Below is a small trained network, with its code and all its weights. Each question gives an input and a class and asks what happens when units are switched off, that is, made to give their printed mean instead of their output.

import numpy as np


def w(rows, s, z=0):
    codes = np.array(rows[::2]) - 128.0
    scale = np.full(codes.shape[1], s)
    scale[-1] = z or s
    return codes * scale


def f(y):
    return np.maximum(y, 0)


def log_softmax(a):
    a = a - a.max(-1, keepdims=True)
    return a - np.log(np.exp(a).sum(-1, keepdims=True))


def net(x, mask):
    res = np.array(x, float).reshape(1, 7) / 4 @ E
    y = f(res @ A[0][:, :-1].T + A[0][:, -1])
    res = res + np.where(mask, y, B[0][:, -1]) @ B[0][:, :-1]
    return log_softmax(res[-1] @ U[:, :-1].T + U[:, -1])


A, B = {}, {}
E = w([
[83,72,101,95,46],'x0',
[190,34,94,171,150],'x1',
[181,106,179,132,161],'x2',
[125,110,254,209,83],'x3',
[211,88,99,87,78],'x4',
[147,137,158,48,137],'x5',
[46,107,119,177,202],'x6',
],0.0094)
A[0] = w([
[89,57,94,185,114,233],'neuron 1',
[103,198,142,100,47,241],'neuron 2',
[106,96,187,172,104,98],'neuron 3',
[178,96,192,114,150,194],'neuron 4',
[106,154,109,93,85,98],'neuron 5',
[140,212,166,99,177,205],'neuron 6',
[139,47,181,190,109,198],'neuron 7',
[134,95,249,157,127,179],'neuron 8',
[79,123,103,172,185,127],'neuron 9',
[128,39,173,205,132,122],'neuron 10',
[207,68,158,98,141,92],'neuron 11',
[93,99,77,126,193,102],'neuron 12',
[207,96,146,100,165,207],'neuron 13',
[163,74,197,81,134,88],'neuron 14',
[156,64,111,97,101,36],'neuron 15',
[52,142,137,122,203,150],'neuron 16',
[108,76,151,167,161,2],'neuron 17',
[189,87,246,123,116,237],'neuron 18',
[180,104,23,134,153,150],'neuron 19',
[90,154,88,64,60,139],'neuron 20',
[49,173,63,63,57,202],'neuron 21',
[140,119,34,147,165,161],'neuron 22',
[113,167,85,71,65,138],'neuron 23',
],0.013,0.0051)
B[0] = w([
[62,164,121,9,124,224],'neuron 1',
[161,77,240,160,137,232],'neuron 2',
[161,168,205,98,72,200],'neuron 3',
[212,118,78,190,117,194],'neuron 4',
[103,35,203,164,155,169],'neuron 5',
[132,115,164,229,207,207],'neuron 6',
[169,224,147,44,61,237],'neuron 7',
[222,171,155,137,73,243],'neuron 8',
[101,172,151,89,199,210],'neuron 9',
[191,209,120,52,100,228],'neuron 10',
[190,116,41,127,100,192],'neuron 11',
[79,181,44,104,137,194],'neuron 12',
[178,96,52,195,95,205],'neuron 13',
[183,32,118,185,56,176],'neuron 14',
[137,137,101,199,116,170],'neuron 15',
[114,189,151,115,224,223],'neuron 16',
[103,168,82,46,127,167],'neuron 17',
[208,151,134,178,85,246],'neuron 18',
[44,94,19,91,69,219],'neuron 19',
[95,35,169,168,156,208],'neuron 20',
[85,23,220,138,203,247],'neuron 21',
[32,122,61,51,123,207],'neuron 22',
[121,2,113,163,134,202],'neuron 23',
],0.0088,0.013)
U = w([
[71,92,19,24,50,30],'0',
[205,211,191,40,36,17],'1',
[184,237,155,173,155,239],'2',
[53,171,93,61,213,189],'3',
[245,108,74,124,63,4],'4',
[147,2,218,103,103,193],'5',
],0.0087,0.0043)

Each question gives the input, the list of numbers given to net, and the class t.
The units are the neurons (one row each of A and B). Each row of codes is followed by its name. A weight is (code - 128) times the scale printed after its matrix; where a second scale follows, it is the last column's (A, B and U).
mask holds one flag per neuron, in row order. A switched-off neuron (its flag False) gives its mean, the last column of its row in B, instead of its output. The means were averaged over made-up inputs and are rounded, as every weight is.
A unit's drop is (log p(t) with every unit on - log p(t) with that unit switched off) / (log p(t) with every unit on - log p(t) with every unit switched off).
The circuit of an input: a set's keep is (log p(t) with only the set's units on - log p(t) with every unit switched off) / (log p(t) with every unit on - log p(t) with every unit switched off). Starting from the 12 units with the biggest drops (on a tie, the unit counted first), units are removed one at a time, each time the one whose removal leaves the highest keep (on an exact tie, the one counted first), for as long as the keep stays at least 0.8.
circuit, biggest first: the units of the circuit, biggest drop first
k most important neurons: the k neurons with the biggest drops, biggest first
drop of u: that unit's drop, to one decimal
input [3,-7,-3,-2,0,2,7], class 5: circuit, biggest first -> (neuron 21)
input [-2,3,-6,2,2,1,-1], class 0: circuit, biggest first -> (neuron 8; neuron 2)
input [7,6,1,1,2,-6,-5], class 0: circuit, biggest first -> (neuron 1; neuron 19)
input [-8,-2,7,-6,8,5,6], class 4: 4 most important neurons -> (neuron 13; neuron 6; neuron 1; neuron 4)
input [6,0,5,-7,0,7,1], class 5: 2 most important neurons -> (neuron 21; neuron 20)
input [-2,-1,-8,8,2,8,-4], class 5: 2 most important neurons -> (neuron 2; neuron 10)
input [4,6,8,8,3,-7,-7], class 1: 3 most important neurons -> (neuron 7; neuron 10; neuron 3)
input [-8,-4,7,-5,5,5,8], class 3: 2 most important neurons -> (neuron 8; neuron 18)
input [-4,-2,-1,0,0,1,-4], class 2: 4 most important neurons -> (neuron 21; neuron 20; neuron 19; neuron 14)
input [5,7,3,0,-8,-2,4], class 3: 2 most important neurons -> (neuron 18; neuron 9)
input [-6,-1,8,-1,-5,-5,7], class 3: 3 most important neurons -> (neuron 18; neuron 9; neuron 17)
input [4,7,-5,-1,8,2,-6], class 0: 2 most important neurons -> (neuron 19; neuron 8)
input [-7,-2,-8,-4,7,-3,-1], class 0: 2 most important neurons -> (neuron 19; neuron 22)
input [3,5,7,0,-4,-4,-3], class 1: circuit, biggest first -> (neuron 7)
input [-2,1,7,-6,-6,-8,-7], class 0: drop of neuron 16 -> 0.2
input [-3,-1,-3,-3,1,-7,-4], class 0: drop of neuron 3 -> 0.1
input [7,-2,-3,1,-6,3,-4], class 5: drop of neuron 11 -> 0.0
input [1,-3,4,-2,3,-8,-4], class 5: drop of neuron 12 -> 0.1
